Below is a small trained network, with its code and all its weights. Each question gives an input and a target symbol and asks what happens when units are switched off, that is, made to give their printed mean instead of their output.

import numpy as np


def w(rows, s, z=0):
    codes = np.array(rows[::2]) - 128.0
    scale = np.full(codes.shape[1], s)
    scale[-1] = z or s
    return codes * scale


def f(y):
    return y / 2 * (1 + np.tanh(0.7978845608 * (y + 0.044715 * y**3)))


def softmax(a):
    e = np.exp(a - a.max(-1, keepdims=True))
    return e / e.sum(-1, keepdims=True)


def log_softmax(a):
    a = a - a.max(-1, keepdims=True)
    return a - np.log(np.exp(a).sum(-1, keepdims=True))


def net(x, mask):
    ids = ['αβγεζηθλξπστψω'.index(c) for c in x.split()]
    T = len(ids)
    res = E[ids] + P[:T]
    r = res
    for j in range(2):
        rows = slice(2 * j, 2 * j + 2)
        q, k, v = (r @ M[0][rows].T for M in (Q, K, V))
        z = softmax(np.where(np.tri(T) > 0, q @ k.T / 2**0.5, -1e9)) @ v
        o = O[0][rows]
        res = res + np.where(mask[j], z, o[:, -1]) @ o[:, :-1]
    y = f(res @ A[0][:, :-1].T + A[0][:, -1])
    res = res + np.where(mask[2:14], y, B[0][:, -1]) @ B[0][:, :-1]
    return log_softmax(res[-1] @ U[:, :-1].T + U[:, -1])


Q, K, V, O, A, B = {}, {}, {}, {}, {}, {}
E = w([
[160,49,85,73,144],'α',
[216,36,192,168,134],'β',
[107,149,103,64,146],'γ',
[135,135,116,131,157],'ε',
[175,108,56,137,156],'ζ',
[103,164,47,176,152],'η',
[110,97,218,31,154],'θ',
[186,119,102,185,118],'λ',
[134,16,108,149,178],'ξ',
[163,164,78,126,146],'π',
[142,95,119,143,125],'σ',
[197,118,154,71,206],'τ',
[220,202,121,252,234],'ψ',
[38,137,22,144,178],'ω',
],0.014)
P = w([
[205,8,107,41,67],'0',
[60,99,172,89,253],'1',
[195,124,93,250,211],'2',
[97,118,113,54,191],'3',
[93,45,178,86,150],'4',
[53,195,122,143,211],'5',
[217,157,80,189,138],'6',
[97,199,107,96,181],'7',
[95,168,149,103,200],'8',
],0.0064)
Q[0] = w([
[208,136,113,218,176],'H1',
[142,89,125,76,108],'H1',
[161,138,173,88,38],'H2',
[176,184,175,93,254],'H2',
],0.0073)
K[0] = w([
[153,180,159,124,94],'H1',
[183,144,61,201,77],'H1',
[85,97,133,249,215],'H2',
[116,115,84,165,83],'H2',
],0.011)
V[0] = w([
[10,139,126,104,107],'H1',
[80,147,126,167,167],'H1',
[119,137,72,171,102],'H2',
[179,70,107,101,99],'H2',
],0.012)
O[0] = w([
[134,83,54,27,56,53],'H1',
[132,153,59,183,229,97],'H1',
[1,82,117,220,90,79],'H2',
[215,154,85,152,43,255],'H2',
],0.009,0.0083)
A[0] = w([
[192,183,75,96,127,92],'N1',
[155,147,75,120,171,139],'N2',
[151,177,96,222,70,243],'N3',
[131,56,99,140,59,83],'N4',
[110,103,146,107,125,159],'N5',
[155,125,159,246,137,254],'N6',
[76,160,75,171,130,80],'N7',
[197,143,121,115,104,85],'N8',
[125,99,169,50,96,146],'N9',
[140,125,50,131,135,137],'N10',
[170,131,155,115,166,98],'N11',
[197,137,123,103,192,92],'N12',
],0.012,0.0035)
B[0] = w([
[67,38,116,152,138,250],'N1',
[114,124,115,88,108,204],'N2',
[121,156,149,88,167,230],'N3',
[143,109,120,166,182,151],'N4',
[133,124,95,77,163,130],'N5',
[112,138,82,75,133,244],'N6',
[151,94,161,100,127,143],'N7',
[132,137,181,162,68,236],'N8',
[132,155,62,139,121,177],'N9',
[145,94,189,84,183,187],'N10',
[1,129,101,116,133,197],'N11',
[84,128,135,159,84,255],'N12',
],0.009,0.0093)
U = w([
[139,154,135,111,118,28],'α',
[167,148,110,160,145,140],'β',
[112,134,254,4,72,171],'γ',
[198,201,140,70,130,145],'ε',
[47,175,44,189,162,71],'ζ',
[150,165,158,84,126,74],'η',
[170,111,53,36,185,244],'θ',
[104,156,160,77,95,43],'λ',
[163,161,140,82,118,18],'ξ',
[37,111,64,93,24,61],'π',
[185,108,112,147,60,108],'σ',
[39,152,144,151,67,107],'τ',
[190,194,117,107,117,254],'ψ',
[144,138,202,117,195,70],'ω',
],0.0075,0.0035)

Each question gives the input, a string of symbols that net reads in full, and the target symbol t.
The units are the heads (2 rows each of Q, K, V and O) and the neurons (one row each of A and B). Each row of codes is followed by its name. A weight is (code - 128) times the scale printed after its matrix; where a second scale follows, it is the last column's (O, A, B and U).
mask holds one flag per unit, heads first, then neurons. A switched-off unit (its flag False) gives its mean, the last column of its rows in O or B, instead of its output. The means were averaged over made-up inputs and are rounded, as every weight is.
A unit's drop is (log p(t) with every unit on - log p(t) with that unit switched off) / (log p(t) with every unit on - log p(t) with every unit switched off).
The circuit of an input: a set's keep is (log p(t) with only the set's units on - log p(t) with every unit switched off) / (log p(t) with every unit on - log p(t) with every unit switched off). Starting from the 12 units with the biggest drops (on a tie, the unit counted first), units are removed one at a time, each time the one whose removal leaves the highest keep (on an exact tie, the one counted first), for as long as the keep stays at least 0.8.
units of the circuit, in order: the units of the circuit, biggest drop first
top k neurons: the k neurons with the biggest drops, biggest first
which heads matter: for each layer, one digit per head in row order, 1 if its drop is at least 0.15 and else 0, layers parted by /
drop of u: that unit's drop, to one decimal
input π ξ α ω, target θ: top neuron : [N8]
input β β ω, target θ: top 2 neurons : [N6; N3]
input θ σ ζ, target π: units of the circuit, in order : [H2; N1; N12; N11]
input ω α ω ε, target θ: which heads matter : 11
input ω ω θ, target θ: which heads matter : 11
input α ω ω σ, target θ: units of the circuit, in order : [H1; N12]
input ω α ω ω ε ξ, target θ: units of the circuit, in order : [H1; N8]
input π α σ ω η ω σ, target θ: units of the circuit, in order : [H2; N8; N12; N6]
input ω θ ψ β ω γ, target θ: units of the circuit, in order : [H1; N8]
input θ α α, target π: top 3 neurons : [N1; N11; N12]
input α ω ζ η, target θ: which heads matter : 10
input ω α β π ω ψ ψ, target θ: which heads matter : 01
input α ψ ξ ω γ ω ω π, target θ: which heads matter : 11
input ω ω ζ λ, target θ: top 3 neurons : [N8; N12; N6]
input θ ω α, target π: top 2 neurons : [N1; N12]
input ω β α α β θ η, target θ: which heads matter : 00
input ω α β ω ω γ ω ψ, target θ: top 3 neurons : [N6; N8; N7]
input ω α ω β π ω ω α ξ, target θ: units of the circuit, in order : [N8; H1]
input ε ε τ ω γ, target θ: units of the circuit, in order : [H1; N8; H2]
input ω λ ζ, target θ: top 2 neurons : [N6; N8]
input α ψ ψ, target ζ: top 2 neurons : [N12; N11]
input π ζ ε α ψ, target ζ: drop of N6 : 0.2
input ω ω α ψ ζ ε α π, target θ: drop of H2 : 0.8
input α ω θ ω ξ θ, target θ: drop of H2 : 0.3
